Below is a small trained network, with its code and all its weights. Each question gives an input and a target symbol and asks what happens when units are switched off, that is, made to give their printed mean instead of their output.

import numpy as np


def w(rows, s, z=0):
    codes = np.array(rows[::2]) - 128.0
    scale = np.full(codes.shape[1], s)
    scale[-1] = z or s
    return codes * scale


def f(y):
    return np.maximum(y, 0)


def softmax(a):
    e = np.exp(a - a.max(-1, keepdims=True))
    return e / e.sum(-1, keepdims=True)


def log_softmax(a):
    a = a - a.max(-1, keepdims=True)
    return a - np.log(np.exp(a).sum(-1, keepdims=True))


def net(x, mask):
    ids = ['ΓΞβεζλπ'.index(c) for c in x.split()]
    T = len(ids)
    res = E[ids] + P[:T]
    u = 0
    for l in range(2):
        r = res
        for j in range(2):
            rows = slice(2 * j, 2 * j + 2)
            q, k, v = (r @ M[l][rows].T for M in (Q, K, V))
            z = softmax(np.where(np.tri(T) > 0, q @ k.T / 2**0.5, -1e9)) @ v
            o = O[l][rows]
            res = res + np.where(mask[u + j], z, o[:, -1]) @ o[:, :-1]
        u += 2
        y = f(res @ A[l][:, :-1].T + A[l][:, -1])
        res = res + np.where(mask[u : u + 4], y, B[l][:, -1]) @ B[l][:, :-1]
        u += 4
    return log_softmax(res[-1] @ U[:, :-1].T + U[:, -1])


Q, K, V, O, A, B = {}, {}, {}, {}, {}, {}
E = w([
[156,193,143,119,127],'Γ',
[238,150,169,181,98],'Ξ',
[195,130,58,105,172],'β',
[157,25,164,238,166],'ε',
[116,169,2,207,71],'ζ',
[51,165,122,110,156],'λ',
[51,121,173,196,92],'π',
],0.019)
P = w([
[131,83,57,9,99],'0',
[20,145,145,118,104],'1',
[65,183,127,156,140],'2',
[229,60,83,94,52],'3',
[32,127,160,106,123],'4',
[96,187,120,197,167],'5',
[219,82,77,77,71],'6',
[81,128,173,112,140],'7',
[99,182,110,224,173],'8',
[217,85,93,87,71],'9',
[86,136,190,108,143],'10',
[110,187,98,235,183],'11',
[225,95,85,72,66],'12',
[114,158,181,81,148],'13',
],0.011)
Q[0] = w([
[222,206,135,168,169],'0.h1',
[219,135,147,140,51],'0.h1',
[180,122,44,138,143],'0.h2',
[85,191,92,254,177],'0.h2',
],0.0092)
K[0] = w([
[111,120,75,170,114],'0.h1',
[113,191,139,140,114],'0.h1',
[68,143,58,139,202],'0.h2',
[122,197,82,121,10],'0.h2',
],0.011)
V[0] = w([
[142,102,148,61,113],'0.h1',
[113,93,227,122,122],'0.h1',
[126,167,227,104,67],'0.h2',
[122,186,84,2,160],'0.h2',
],0.0083)
O[0] = w([
[172,239,102,196,190,46],'0.h1',
[189,198,169,87,108,2],'0.h1',
[137,254,244,127,41,43],'0.h2',
[101,150,149,35,122,100],'0.h2',
],0.0057,0.0051)
A[0] = w([
[137,146,87,181,122,161],'0.n1',
[169,81,150,124,125,72],'0.n2',
[91,64,77,90,48,66],'0.n3',
[69,159,254,205,193,3],'0.n4',
],0.0099,0.0037)
B[0] = w([
[30,128,106,95,160,250],'0.n1',
[2,198,63,104,210,186],'0.n2',
[200,104,138,142,18,249],'0.n3',
[112,54,169,28,107,253],'0.n4',
],0.0088,0.0051)
Q[1] = w([
[46,183,73,145,5],'1.h1',
[63,176,44,105,146],'1.h1',
[160,98,84,177,86],'1.h2',
[255,61,117,176,22],'1.h2',
],0.007)
K[1] = w([
[142,186,108,134,58],'1.h1',
[133,133,89,96,147],'1.h1',
[191,101,157,142,125],'1.h2',
[150,97,245,107,177],'1.h2',
],0.011)
V[1] = w([
[2,193,125,116,125],'1.h1',
[205,199,51,111,102],'1.h1',
[172,117,172,83,134],'1.h2',
[66,115,155,95,71],'1.h2',
],0.0068)
O[1] = w([
[19,115,96,128,135,158],'1.h1',
[47,118,241,109,253,105],'1.h1',
[145,87,178,91,88,45],'1.h2',
[188,122,120,190,152,255],'1.h2',
],0.0068,0.0043)
A[1] = w([
[112,51,81,165,124,27],'1.n1',
[39,178,163,186,66,194],'1.n2',
[115,214,191,126,254,253],'1.n3',
[224,31,100,93,149,26],'1.n4',
],0.0084,0.0035)
B[1] = w([
[111,171,254,104,100,255],'1.n1',
[219,108,199,118,243,218],'1.n2',
[140,172,99,141,36,201],'1.n3',
[77,123,230,146,149,229],'1.n4',
],0.0098,0.0077)
U = w([
[186,180,186,76,182,109],'Γ',
[255,90,166,160,189,136],'Ξ',
[145,48,66,38,154,255],'β',
[125,62,137,65,102,90],'ε',
[106,130,142,188,246,144],'ζ',
[98,146,141,21,152,61],'λ',
[196,60,151,40,219,99],'π',
],0.0077,0.0053)

Each question gives the input, a string of symbols that net reads in full, and the target symbol t.
The units are the heads (2 rows each of Q, K, V and O) and the neurons (one row each of A and B). Each row of codes is followed by its name. A weight is (code - 128) times the scale printed after its matrix; where a second scale follows, it is the last column's (O, A, B and U).
mask holds one flag per unit, layer by layer, with each layer's heads first. A switched-off unit (its flag False) gives its mean, the last column of its rows in O or B, instead of its output. The means were averaged over made-up inputs and are rounded, as every weight is.
A unit's drop is (log p(t) with every unit on - log p(t) with that unit switched off) / (log p(t) with every unit on - log p(t) with every unit switched off).
The circuit of an input: a set's keep is (log p(t) with only the set's units on - log p(t) with every unit switched off) / (log p(t) with every unit on - log p(t) with every unit switched off). Starting from all 12 units, units are removed one at a time, each time the one whose removal leaves the highest keep (on an exact tie, the one counted first), for as long as the keep stays at least 0.8.
units of the circuit, in order: the units of the circuit, biggest drop first
most important unit: the unit with the biggest drop
top k neurons: the k neurons with the biggest drops, biggest first
top k neurons in layer l: the k neurons of layer l with the biggest drops, biggest first
which heads matter: for each layer, one digit per head in row order, 1 if its drop is at least 0.15 and else 0, layers parted by /
drop when u is switched off: that unit's drop, to one decimal
input Γ π Γ λ β π β Γ λ, target λ: units of the circuit, in order -> 0.n4, 0.h2
input Ξ β π ζ β π π β Ξ, target ζ: which heads matter -> 01 / 00
input λ ε ζ β, target ε: top 2 neurons -> 0.n3, 1.n2
input ε ε Γ Γ π β, target β: most important unit -> 1.n1
input ε π λ β, target Ξ: units of the circuit, in order -> 0.n4, 1.h2, 0.h2
input ε β π λ π Ξ π π, target π: units of the circuit, in order -> 1.n2, 0.n4
input Γ ζ ζ ε ζ β π Γ β ζ, target ε: top 2 neurons -> 0.n3, 0.n1
input π π ζ β ε ε π ε ζ Γ, target ε: top 2 neurons -> 1.n2, 0.n1
input λ Γ π ζ, target Ξ: units of the circuit, in order -> 0.n4, 1.h2
input Ξ Γ Ξ π, target Ξ: which heads matter -> 01 / 00
input λ ζ π Ξ Γ β ε Ξ λ π Γ ζ Ξ, target ε: top 2 neurons in layer 0 -> 0.n2, 0.n3
input λ λ λ Γ β ζ ζ, target ε: top 2 neurons -> 0.n1, 0.n3
input Γ π Γ Γ ε ζ ε π ε β λ λ π, target Ξ: top 2 neurons -> 0.n4, 1.n2
input Ξ ε π, target π: top 2 neurons -> 0.n4, 1.n2
input Γ ε π π Γ ε λ π β, target β: most important unit -> 0.n3
input β π ε β β Γ ε ζ ζ Ξ, target ε: top 2 neurons -> 1.n2, 0.n3
input Γ β ε ε Γ Γ Ξ Γ ε β, target ζ: top 3 neurons in layer 0 -> 0.n2, 0.n4, 0.n1
input Γ π π ζ, target Ξ: top 3 neurons in layer 0 -> 0.n3, 0.n4, 0.n2
input π ζ Γ, target ζ: top 2 neurons -> 0.n4, 0.n3
input Γ ε ε π Γ λ Γ β Γ ε, target ζ: top 3 neurons in layer 0 -> 0.n2, 0.n4, 0.n3
input Γ ζ Γ λ Γ β Γ ζ π β Γ Γ ε, target ζ: top 2 neurons in layer 1 -> 1.n4, 1.n3
input Γ ζ ζ π β β Ξ λ ζ β Γ ζ Γ, target ε: top 2 neurons in layer 0 -> 0.n3, 0.n1
input Γ ε Γ ε Γ Γ Γ β ζ β, target ε: drop when 1.n2 is switched off -> 0.4
input Γ π Γ Γ β ε, target ε: drop when 0.n4 is switched off -> 0.8
input ε Γ Γ β Γ ε β, target ζ: drop when 0.h2 is switched off -> 0.5
input π Ξ β Ξ ε, target ε: drop when 1.n2 is switched off -> 0.1
